Each row has two labels, one from each of two sets.
[ 13  -5   4   2   4 -10  -3   4   0  -6  -9  -5  -4   3  -8  -9  -7  -2
   6   6  -2  -6  -9  -7  12   0   4  -3  11  16  -1  11  21  -2   7]	(5)/<46>
[ -9 -22  20  12   4   4  -5  -9 -18  31 -14  -6 -45   3 -55  -4 -25  18
  -5  18   6  -3 -11 -50  23 -23 -14  16  49  60   0  -5  -4  -8 -11]	(5)/<44>
[-33 -32  30  -1 -17 -17  65  19 -19 -28   8  24 -12 -18   1  12  21   6
  -6 -21   0 -11 -20 -12  46  46 -15 -22  88   7  -3 -13  11  18  11]	(11)/<49>
[-15  -9  11   7  -3  -3   9   6  -6  -8  -5   3  -5   9 -18   4   2   2
  -3   8   5  -6 -25 -12  15   8 -15   4  35  14  -8  -3   2  14  -6]	(5)/<46>
[-14  -8  18   4  -3 -13   8   2  -5  12  -5  -2   6  -2 -36   6  -8  -1
  -7 -11   4  -4  -4 -33  22  -1 -13 -13  34  29  -4  -3 -13 -11   5]	(11)/<46>
[-33   1  25   3  -7 -10  17  10 -13   5  13   4  -8  -5  -5   5  -3   4
  -1 -17  -1  -2  -7 -21  15   9 -12  -3  51  24   1  -3   2   6   2]	(11)/<49>
[  6  -1   4   4   5   2   0  -5   7  19   0  -6   0   2 -17  -4 -12   0
   2  -6   2   3   8 -13  -1 -21   1  -4  -7  14  16  -4  -7  -6  -8]	(11)/<46>
[ -8  -4   7   5  -1 -18  22   7   3 -18   2   1   0   1 -10  11  12  -1
  21   8  -7   1  -3 -19   5   5  -2  -9  25  14   1 -14   4   6  12]	(5)/<44>
[-15  -4  18  10   3 -14 -11  -7   5  22  -1  -6   0  -6 -40   0  -7   9
   2   5   8  -1   5 -25  -8 -14 -12  -6  22  37  -3   0  12 -13   8]	(11)/<44>
[ -8   4  11   7  -3  -8  -8   0 -18  18   5  -5  -4   2 -33   1 -16  13
  -2  -8   2  -7   7 -29  17  -7 -10  -3  29  33  -1  -1  -8  -4  -7]	(11)/<44>
[-16  -5  16   3   5 -14 -12  -6   5   7  -9   5  -8   2 -19   8   1   0
  -3   7   8  -4  -9 -13   9  -6  -9   5  22  22   0  -1   6 -13   4]	(5)/<46>
[-25   3  11   1  -4 -12  -5   0  -3 -10  -5   2  -6   8 -17   5 -10   6
  -5  19   0   0  -1 -14   6 -10  -7   6  19  14   6  -2   3  -8  -8]	(5)/<44>
[-10 -12  21   7  -1  -3   4  -4  -5   6 -21   4  -9   5 -32  13   1  -3
  -6  14  -1  -2  -5 -18  13 -16  -4  -7  24  20   2 -14  -4 -12  10]	(5)/<44>
[-13  -3  11   7   7   0   2  -2   2  19   5  -4  -1  -2 -22  -2  -8   2
   1 -12   6  -5  -2 -18   3   2  -4 -10  32  27   1  -8   3  -3  -9]	(11)/<49>
[  2  -8  13   0  -3  14  17   3 -11  12   1  -7   9   7  -9   4  -4   0
  -5  10   5  -2  -9 -27   3   0 -11   0  21  16   1  -5  -8  12  -2]	(11)/<43>
[  1  10  -1   9   3 -13 -13  -6  10   7  -1  23   5  -9 -19  16 -11  -1
  -4  -4   2  -3   3   3 -11 -15   1  -7 -15   9  -4   2   7 -12   2]	(11)/<44>
[-19  -1  18  -7   1  -4  30   5 -13   0   1   7  -2 -10   3  10   9  -2
  -3  -1  -1  -4 -18 -11  23  22 -15 -15  48  21  -3 -15   4   8   8]	(11)/<46>
[ 11   0   7   0  -3  -6 -11   0   0  -3  -6  -3  -1  11  -8   4  -4   1
 -12   5  -3  -1  -3  -2  -9  -9  -7  13   3  11  12  -3  -3   6   2]	(5)/<44>
[ -8  -7  15   5  -7   1  20   8  -5   8 -39  10   3  -3  -9   2   6 -10
  -3  -9   6  -5 -26  -5  13  17 -18 -17  49  15  -2   0   6  17   6]	(11)/<46>
[ -6   5   6   3   2 -14  -9   3  -4  -3  -5   0   0  -3 -20  -3  -3  -1
  -3  11  -6   1  -1  -5   3  -5   3   7  -5   7 -17   5   4  -8  -9]	(5)/<44>
[ -7 -10  11   5   7   6   0  -3   1   6   2   4   0   1 -40  -1  -5  -5
   0 -11  -2   4   7 -19   9 -10   3 -17  16  20  -2  -4   3  -2  -2]	(5)/<49>
[ -9 -12  20   1   0  -6  11  -3  -3  -6  -4   4  -3   6 -20  11   2   2
   0   8  -3  -1  -4 -17  11  -9   1   4  17  15   0 -14   1 -28   6]	(5)/<44>
[-16 -13  21   6  -3  -7   6   1   1   4   3   3  -9   3 -27   5 -13  -9
   1  -2  -4  -6  -5 -23  13  -3 -11  -9  42  19  -7  -6   0  -5   2]	(11)/<49>
[ -5  -4  24  -6  -1   7  -5  -2  -1   4   5  -4  -5   2 -13  -1   9  -1
   8  -7  -3  18   3  -7   4   1 -24  -7   8   7   1  13  -2  -4   6]	(11)/<46>
[ -3  -4  15   0  14  -4  -6  -8   1  -6  -1  -1   0   1  -8   8  18  -1
  -4  13  -6  -3 -19   1   8  -8  -6  11  -9   4   5   3   0   0   3]	(5)/<46>
[ -7  -8  17  21   6  -5  11  -2  -6   8   3  -6   5   2 -34   9 -27   8
  -1  -7   2  -3   4 -29  19  -9  -5 -10  33  34  -1  12   2  -2  -1]	(6)/<49>
[-25 -18  26  -2 -12 -18  20  19 -15  -7  -4  17  -8  -1   2  11  12  11
 -11  -8   2 -10 -34 -10  36  28 -36 -13  88  26  -8 -12  11  17 -13]	(5)/<44>
[  1  -3   0   4   4   4   5  -2 -17  16  20  -6   1   3 -12   0   1  -3
   6 -14   6 -15  14 -26   0  -5 -11  -9  17  19  -1  -5   4  -5   6]	(6)/<44>
[ -3 -10   6  -4  10   2  14   3   1   5   7   4   4  -2   2   4   8  -1
  -3 -21   4  -2 -12   2  10  15 -14 -14  27  19  -1   0   7   1   0]	(6)/<44>
[-21 -16  26  12  -1  -2   1  -3   4  10   1   6  -8  -1 -41   5 -18   8
  -9   7   9  -1  -3 -38  24 -12 -17  -1  57  48   1  -7   7  -6  -4]	(6)/<44>
[-37   0  -7   2 -11  -7   1   7 -10 -11   5   9 -28  -6 -20   7   2   5
   2 -16  -4 -10  11   2  10   8  -3 -17  27  13  -4  -2  10  10 -11]	(6)/<44>
[ -6   3   2   0  -4  -6  -4  -2   4 -19  -3   3  -4   1   2  -2  -6   0
   4  -4   4   0   6 -15  -2   1 -14  -6   3  -1  -2 -33  -4  -9   1]	(11)/<44>
[-17 -11  22  -3   6   4  15   3  -8  -5  -9  -2  -9   1 -23   4  13   7
  -7   9   1  -1 -11 -21  21  -1 -12   1  29  23   5 -10  11 -17   5]	(5)/<46>
[-11 -13  19  -2  -2 -11   7   3  -9  -1  -9  -4  -4  -7 -13  16  11   2
  -7   5   3  -7 -17  -9  10  -1 -13   5  31  25   0  -6  11   2   4]	(5)/<46>
[-21 -10  15   2  -7 -22  10  13  -5 -22  -8   3 -13  -1 -16   3  31   3
  -7  21  -5  -6 -16   2  13   4 -14   8  39  19  -2  13  -5  -8  -9]	(5)/<44>
[  0  -5   3  -1   4  -9  -6  -5   3  12   3   2   0   2 -15   5  22  -1
  11   1   4  -1 -10  -1   5   4 -11 -15  11   9  -5   0   6   0  14]	(11)/<46>
[-23 -22  19   3  -8 -12  31   6 -13 -18  -5  10  -5  -1 -22  13   9  -1
 -16   1  -9  -3 -16 -19  19  14 -19 -19  59  33  -2  -4   8  -7   1]	(5)/<49>
[-12  -4  21  17   1  12   2  -1 -10  31  -4  -3  -9   2 -26  -9 -18   1
  -4  10   1 -13 -22 -45   8 -11 -16  14  44  43  -3  -6  -1   7  -7]	(11)/<43>
[-10 -26   4  -7  -1  12  34  -6   0 -29   6  -2   0  12  19   9  21  -4
  -4   2  -6   3  -4  -7  16   3   0  -2  15   1   5   6  12  -6   6]	(5)/<46>
[  0  -1  -1   2   5   2  -4  -3  -2  -4  -4  -9   1   2 -10   9  -2   2
  24   8  -5 -13   7   4  -5  -6   6   3  -9   3   5  12  -5  -5  -1]	(11)/<46>
[-11 -12  10   1  -1 -11  11   9  -3  -8   1  10 -12  -3  -8  -9   9  -5
  -3   1   1  -3  -5  -6   8   4 -16  -4  31  11  -5  -6   5   3   0]	(5)/<44>
[ -3  12   8   5   8  -7 -17 -18   4  26  -6  -1  -5  -4 -32   4 -19   3
   0  15   2  -5   1 -11  -3 -14   1   9   9  19  -1   7   0   1  -4]	(11)/<46>
[  0   1   2  -1  -3  -3   9 -16  -2   2   2   2   6  -1 -10   5  14   0
  18  -6  14  -8   5  -2   5  -2   4  -3   6  10  -1   2   1  -6   3]	(11)/<46>
[ -9  -8  15  17  -1  -9  16   5  -1  -5  -5   4 -15  -2 -13   7  12  -6
   5  -7   0  -6   0  -4   7  25 -13  -9  32  22   2  -8   3   0   4]	(6)/<46>

Each row has two labels, one from each of two sets.
[ 12 -18  19   2   9   3 -18 -10   0  -4  -3  -9 -13  30   3   4   9  13
  13  -3 -19 -18  -8  -7  10  -2  -1 -13 -10 -15  14   3  -8   0   2]	P/Zuka
[ 12 -20  18   1  14   5  -9 -25  -3  -3 -11  -7 -23  36   8  13   3   6
  23   5 -22 -21  -7  -7  16   6  -5  -5 -11 -17  34   7  -8   2  -1]	M/Zuka
[ 15   0  16   2  11   4  -9 -24  -6  -4  -9  -7 -30  38  -1   0  11  -4
  15  -4 -28 -10  -7 -10  14   9  -2 -12   0 -17  32  11 -11   5 -11]	M/Zuka
[ 16 -20  21   0  15   4 -16 -12   3  -5  -5 -11 -23  34   5   5   7  18
  24  -3 -23 -32  -7 -17  17   0  -2 -12  -6 -18  19   3 -10   2  -3]	P/Zuka
[ 13  -6  12   2  12   6   2 -19   1   1  -8 -12 -31  35   4   3   3  10
  23  -8 -21 -18  -5  -8  17   5  -3  -9  -8 -13  26   8  -9   2  -6]	M/Zuka
[  9 -13  15  -2  14   3   1 -17  -7  -9  -6 -10 -26  33  -2   4   1   3
  15  -4 -22 -12  -9 -14  19   8   4 -11 -11 -13  17   4  -7   6   2]	M/Zuka
[ 10 -24   8  -2   9   1  -7 -12  -2  -5  -4   7 -17  24   6   8   0  18
  11  -1  -8 -22   4  -5  10   1   0   3 -10 -11   9   5  -2   3   0]	L/Zuka
[  6 -13  15  -1  12   6  -3 -25  -5 -14 -11  -7 -18  29  -3   2   6   1
  15  -4 -20  -3 -10  -4  11   7  -2  -1   0 -11  24   6  -9   3  -3]	M/Zuka
[ 11 -41  25  -3  19   5   1  -6   2 -18  -6   1 -13  24   0   6   5  15
  19  -4  -5 -17  -7 -18   7   3  26  18  -1  -1   2   0 -16  -7  10]	P/Zuka
[ 11   0  17   4  10   4   6 -28  -6  -1  -7 -15 -24  43  -2   3  -1  -2
  18   5 -22 -17  -9 -11  20  15   3 -14  -8 -13  33  11  -9   1  -1]	M/Zuka
[ 16 -19  22  -1  13   1 -14 -17   1   0  -6 -18 -18  32  -2  -8   7  21
  12  -7 -19 -20  -1 -16  13   1   7  -8  -6 -21  13   8  -7   2   0]	L/Zuka
[ 13 -21  26   0  11   4 -24 -21   2  -4  -4 -17 -12  44  -2   4  12  25
  10  -1 -23 -25  -4 -19  16   3  -3 -11  -2 -18  17   3  -6   3  -1]	P/Zuka
[ 13 -20  15  -2  13   3  -4 -16  -7  -7  -6 -10 -29  30   4   6   1  10
  18 -14 -20 -16   0  -9  13   3   0  -7 -18 -16  24   6  -6   2   0]	M/Zuka
[ 11 -12  16   1  11   7  -2 -18  -5  -9  -7   0 -25  40   2   1   4   2
  25   1 -20 -18 -11 -14  19   9   1 -10  -5 -14  26   8 -10   5  -5]	M/Zuka
[  7 -45  37  -6  16   5 -27 -13  -9 -11   0 -15 -12  27  -7   5   9  19
   8 -11 -30  -9  -8 -19   7   4   9  -5 -11 -16  17   3  -3   9  13]	P/Zuka

Each row has two labels, one from each of two sets.
[  5  12  -7 -23  -6   4 -19  14  -6 -14  -5  30  11 -22 -14  -6  24  11
 -15  19  -4  -5   4  -5   8  25 -10  40   6  17  18   1 -12  13  -2]	C/zibi
[  9  11 -11 -35 -10   0 -37  20  -2  -8 -10  43  24 -24 -15   0  34  14
 -28  18  -2 -12   1  -4  12  39  -9  56  -1  22  23  -1 -12  27   2]	C/zibi
[ 10   6  -1 -21 -12  -1 -25  13   0  -6  -3  25  10 -14  -7  -2  15   7
 -18   8  -8   5   3   3  -1  24  -8  30   7   9  14  -3   0   4  -2]	C/zibi
[ 14  13   2 -15  -9  -3 -12  12   5  -5  -4  23   7 -11  -4 -10   7  -2
 -22   3  -3  11   7  11   4  23  -7  21  -9  12  15   1  -2   0   2]	E/zibi
[  8  10  -3 -18  -4  -4 -32  16  -7  -1  -6  33  10 -20  -9  -4  27  12
 -17  18 -10   7   4  -1   6  33 -12  44  11  18  24 -10 -11  10  -1]	C/zibi
[  5  11   8 -17  -4  -5  -7  11   8   2  -4  20   7  -1   2  -4  -1  -2
 -10  -1  -2   5  -2   9  -2  19  -8  13  -6   7  12   7  -3  -2  -1]	E/zibi
[  4   4  -4 -16  -2   2 -23  10  -6  -6   2  17   6 -16  -7   0  19  12
  -3  14  -2   1   1 -11   9  20  -6  27   9   9  10  -5  -7   6   0]	C/zibi
[  7  11  -4 -20  -9  -1 -30  14  -2  -6  -8  38  14 -20  -7  -5  27  11
 -22  16   3  -5   0  -2  11  27  -9  41  -3  22  19  -2  -7  10   5]	C/zibi
[  4   2  -6  -5  -6  -2 -23  11  -4  -2  -7  23   5 -19 -10  -2  25   6
  -4   9   1  -6   1  -5  13  11  -6  35  -2  15  13   0 -13  15   1]	C/Nabub
[  6   7  -9 -12  -2   4 -22   0 -12  -8  -2  12   6 -14 -10  -6  20  14
  -1  12   3  -1   4  -7   7  13  -6  29   7  10  10  -2  -6   5   1]	C/zibi
[  6   6 -16 -12  -8   3 -19   3 -13  -7   1  13   9 -13 -17   1  27   9
  -3  11   9  -7   7  -4   5  19  -4  27   5   9  13   3  -7   6  -1]	C/zibi
[ 10  14  -1  -7 -12  -3 -10   6   8  -3  -6  19  10 -18  -3  -8   5  -2
 -15   0  -1  13  -5  12   6  21  -8  27 -10  12  20   2  -9   2  -1]	E/Nabub
[  7  17  -6 -24 -12   6 -34  18  -3 -12  -2  36  11 -28 -14  -5  30  21
 -19  18  -3  -5   7  -2   1  32 -12  48   6  21  22   0  -6   9  -1]	C/zibi
[  3  13 -18 -25  -5   2 -33  14   0  -9  -9  28  13 -17 -13  -8  21  14
 -12   9 -12  -6   3  -7   3  31 -10  44   5  17  22   1 -11   6   5]	C/zibi
[  3  11  -6   0  -8   8 -29   6  -8  -6   4  22   3 -27  -8  -5  24  13
  -3  16  -2  10   4  -2   6  20 -10  35  13  19  16  -2  -6  11   2]	C/Nabub
[ 11  10  -5 -21 -15  -1 -31  14  -2  -6  -9  34  21 -14 -14  -6  28  13
 -21   5  -2   3   4   2   7  30 -13  42   6  22  21  -1  -7  18   4]	C/zibi
